Below are the code and all the weights of a small trained network. Each question names an input and a class and asks about switching units off, where a switched-off unit gives its printed mean instead of its output.

import numpy as np


def w(rows, s, z=0):
    codes = np.array(rows[::2]) - 128.0
    scale = np.full(codes.shape[1], s)
    scale[-1] = z or s
    return codes * scale


def norm(h):
    return h / np.sqrt((h * h).mean(-1, keepdims=True) + 1e-5)


def f(y):
    return np.maximum(y, 0)


def log_softmax(a):
    a = a - a.max(-1, keepdims=True)
    return a - np.log(np.exp(a).sum(-1, keepdims=True))


def net(x, mask):
    res = np.array(x, float).reshape(1, 4) / 4 @ E
    u = 0
    for l in range(2):
        y = f(norm(res) @ A[l][:, :-1].T + A[l][:, -1])
        res = res + np.where(mask[u : u + 7], y, B[l][:, -1]) @ B[l][:, :-1]
        u += 7
    return log_softmax(norm(res)[-1] @ U[:, :-1].T + U[:, -1])


A, B = {}, {}
E = w([
[51,79,188,122,103,107,44,91],'x0',
[171,205,203,185,129,192,100,34],'x1',
[43,96,65,160,146,230,232,202],'x2',
[151,50,1,163,108,113,90,64],'x3',
],0.0099)
A[0] = w([
[66,117,134,174,139,173,185,142,34],'0.n0',
[175,212,190,97,126,131,113,61,127],'0.n1',
[134,100,103,165,117,164,75,42,9],'0.n2',
[166,156,183,152,142,137,111,140,1],'0.n3',
[131,50,80,112,79,71,9,82,229],'0.n4',
[126,115,118,94,127,105,154,166,81],'0.n5',
[165,125,148,105,123,78,106,124,16],'0.n6',
],0.014,0.0053)
B[0] = w([
[80,72,135,79,90,131,142,172,173],'0.n0',
[108,156,192,185,161,89,168,86,201],'0.n1',
[160,254,148,197,43,107,121,121,173],'0.n2',
[100,174,152,103,121,88,111,99,147],'0.n3',
[29,152,180,69,184,139,229,145,248],'0.n4',
[151,162,127,110,44,103,112,57,154],'0.n5',
[66,59,91,175,108,200,155,91,149],'0.n6',
],0.012,0.016)
A[1] = w([
[154,160,178,126,112,104,74,179,147],'1.n0',
[114,94,187,84,171,130,74,153,133],'1.n1',
[62,3,146,97,241,131,88,117,129],'1.n2',
[125,198,106,188,96,185,133,124,72],'1.n3',
[209,132,156,125,169,149,128,162,2],'1.n4',
[188,154,139,169,176,110,137,122,113],'1.n5',
[164,144,69,135,147,72,164,122,155],'1.n6',
],0.013,0.0064)
B[1] = w([
[139,137,141,141,156,50,114,35,168],'1.n0',
[123,170,126,109,129,82,178,137,185],'1.n1',
[75,124,57,34,102,132,156,182,254],'1.n2',
[107,22,59,98,99,193,122,142,195],'1.n3',
[110,193,107,89,138,146,127,56,128],'1.n4',
[165,245,110,180,154,166,132,79,177],'1.n5',
[170,132,75,72,188,122,63,181,180],'1.n6',
],0.011,0.006)
U = w([
[105,200,253,181,149,86,159,61,204],'0',
[236,167,87,162,174,153,134,95,77],'1',
[156,64,160,161,149,114,74,115,35],'2',
[60,108,109,68,123,138,225,162,216],'3',
[145,31,105,206,62,177,106,113,52],'4',
[210,94,47,81,142,62,110,156,113],'5',
[156,67,175,143,140,125,54,129,5],'6',
[189,89,184,160,140,129,92,150,2],'7',
],0.017,0.0065)

Each question gives the input, the list of numbers given to net, and the class t.
The units are the neurons (one row each of A and B). Each row of codes is followed by its name. A weight is (code - 128) times the scale printed after its matrix; where a second scale follows, it is the last column's (A, B and U).
mask holds one flag per neuron, layer by layer. A switched-off neuron (its flag False) gives its mean, the last column of its row in B, instead of its output. The means were averaged over made-up inputs and are rounded, as every weight is.
A unit's drop is (log p(t) with every unit on - log p(t) with that unit switched off) / (log p(t) with every unit on - log p(t) with every unit switched off).
The circuit of an input: a set's keep is (log p(t) with only the set's units on - log p(t) with every unit switched off) / (log p(t) with every unit on - log p(t) with every unit switched off). Starting from the 12 units with the biggest drops (on a tie, the unit counted first), units are removed one at a time, each time the one whose removal leaves the highest keep (on an exact tie, the one counted first), for as long as the keep stays at least 0.8.
units of the circuit, in order: the units of the circuit, biggest drop first
k most important neurons: the k neurons with the biggest drops, biggest first
top k neurons in layer l: the k neurons of layer l with the biggest drops, biggest first
drop when u is switched off: that unit's drop, to one decimal
input [-7,4,0,-1], class 1: units of the circuit, in order -> (0.n4)
input [-7,-1,-3,4], class 5: 3 most important neurons -> (1.n6, 0.n1, 0.n0)
input [-6,-1,6,8], class 5: units of the circuit, in order -> (0.n4, 1.n6)
input [-8,-5,-6,1], class 5: units of the circuit, in order -> (1.n6, 0.n4)
input [6,-1,-8,4], class 3: top 3 neurons in layer 0 -> (0.n4, 0.n6, 0.n5)
input [3,2,1,5], class 0: top 3 neurons in layer 0 -> (0.n2, 0.n0, 0.n6)
input [0,8,6,7], class 4: 2 most important neurons -> (0.n4, 1.n3)
input [-5,5,2,5], class 1: top 3 neurons in layer 0 -> (0.n4, 0.n0, 0.n6)
input [-4,3,5,5], class 4: 2 most important neurons -> (0.n4, 1.n2)
input [-7,0,0,0], class 1: top 2 neurons in layer 0 -> (0.n4, 0.n0)
input [-7,-4,0,-5], class 5: top 2 neurons in layer 0 -> (0.n4, 0.n1)
input [-4,-6,-4,-3], class 5: drop when 0.n4 is switched off -> 1.0
input [-4,5,6,7], class 4: drop when 0.n4 is switched off -> 0.6
input [6,-5,-7,-1], class 3: top neuron in layer 1 -> (1.n2)
